Below are the code and all the weights of a small trained network. Each question names an input and a class and asks about switching units off, where a switched-off unit gives its printed mean instead of its output.

import numpy as np


def w(rows, s, z=0):
    codes = np.array(rows[::2]) - 128.0
    scale = np.full(codes.shape[1], s)
    scale[-1] = z or s
    return codes * scale


def f(y):
    return y / 2 * (1 + np.tanh(0.7978845608 * (y + 0.044715 * y**3)))


def log_softmax(a):
    a = a - a.max(-1, keepdims=True)
    return a - np.log(np.exp(a).sum(-1, keepdims=True))


def net(x, mask):
    res = np.array(x, float).reshape(1, 2) / 4 @ E
    y = f(res @ A[0][:, :-1].T + A[0][:, -1])
    res = res + np.where(mask, y, B[0][:, -1]) @ B[0][:, :-1]
    return log_softmax(res[-1] @ U[:, :-1].T + U[:, -1])


A, B = {}, {}
E = w([
[92,151,103,225,255,201,240,132,148,236,187,166],'x0',
[149,70,127,155,236,186,79,162,187,102,69,15],'x1',
],0.009)
A[0] = w([
[151,132,159,109,81,160,56,135,120,87,111,131,4],'N0',
[143,123,67,176,121,232,95,255,189,97,58,36,210],'N1',
[159,117,152,39,87,131,40,128,185,108,133,131,11],'N2',
[73,145,110,124,110,93,126,28,149,173,158,144,54],'N3',
[21,177,106,57,49,67,170,121,27,167,192,252,89],'N4',
[150,147,108,223,198,157,249,152,187,154,188,149,37],'N5',
[135,26,150,127,137,175,128,179,147,143,141,35,78],'N6',
[125,181,26,158,207,206,43,149,161,150,159,243,4],'N7',
[132,42,158,87,171,161,179,221,127,123,92,44,65],'N8',
[176,75,137,63,110,18,78,142,187,35,124,138,40],'N9',
[135,131,102,189,222,138,184,182,125,142,151,199,42],'N10',
],0.005,0.0027)
B[0] = w([
[119,235,108,118,141,204,171,71,155,96,156,132,159],'N0',
[156,70,136,201,145,154,69,165,124,80,117,197,215],'N1',
[124,186,94,45,83,162,132,58,157,171,140,76,179],'N2',
[158,135,82,93,224,134,95,98,114,138,98,86,142],'N3',
[153,169,158,164,174,135,33,184,32,122,130,172,254],'N4',
[173,32,87,81,83,145,52,71,239,165,132,78,215],'N5',
[173,111,126,113,184,149,81,106,57,123,170,153,166],'N6',
[58,171,121,75,175,177,126,72,188,145,188,90,156],'N7',
[147,178,135,62,123,209,89,169,84,27,89,126,166],'N8',
[98,174,110,52,101,78,184,52,172,207,99,3,210],'N9',
[129,175,69,110,118,130,154,23,191,104,181,105,185],'N10',
],0.0072,0.0087)
U = w([
[69,159,42,19,68,88,162,66,209,175,183,140,3],'0',
[130,179,159,131,209,122,2,245,33,99,169,240,168],'1',
[121,31,168,225,42,49,179,233,140,121,140,244,212],'2',
],0.005,0.0021)

Each question gives the input, the list of numbers given to net, and the class t.
The units are the neurons (one row each of A and B). Each row of codes is followed by its name. A weight is (code - 128) times the scale printed after its matrix; where a second scale follows, it is the last column's (A, B and U).
mask holds one flag per neuron, in row order. A switched-off neuron (its flag False) gives its mean, the last column of its row in B, instead of its output. The means were averaged over made-up inputs and are rounded, as every weight is.
A unit's drop is (log p(t) with every unit on - log p(t) with that unit switched off) / (log p(t) with every unit on - log p(t) with every unit switched off).
The circuit of an input: a set's keep is (log p(t) with only the set's units on - log p(t) with every unit switched off) / (log p(t) with every unit on - log p(t) with every unit switched off). Starting from all 11 units, units are removed one at a time, each time the one whose removal leaves the highest keep (on an exact tie, the one counted first), for as long as the keep stays at least 0.8.
circuit, biggest first: the units of the circuit, biggest drop first
unit that matters most: the unit with the biggest drop
k most important neurons: the k neurons with the biggest drops, biggest first
drop of u: that unit's drop, to one decimal
input [6,5], class 0: 2 most important neurons => (N5 N4)
input [-7,7], class 0: 2 most important neurons => (N9 N4)
input [3,1], class 2: circuit, biggest first => (N9 N2 N4)
input [-3,1], class 2: unit that matters most => N10
input [6,4], class 0: 4 most important neurons => (N5 N4 N10 N7)
input [-3,0], class 2: 3 most important neurons => (N10 N5 N7)
input [1,-3], class 2: 2 most important neurons => (N8 N6)
input [6,-8], class 1: 2 most important neurons => (N4 N9)
input [2,2], class 2: 3 most important neurons => (N4 N9 N2)
input [2,-2], class 2: 2 most important neurons => (N9 N2)
input [-8,7], class 0: 3 most important neurons => (N9 N2 N4)
input [-6,4], class 0: 2 most important neurons => (N9 N4)
input [-7,-8], class 1: 4 most important neurons => (N4 N5 N10 N7)
input [0,2], class 2: unit that matters most => N4
input [8,7], class 0: 3 most important neurons => (N5 N10 N4)
input [-5,-8], class 1: drop of N4 => 1.9
input [8,5], class 0: drop of N5 => 0.3
input [-3,-1], class 2: drop of N5 => 0.5
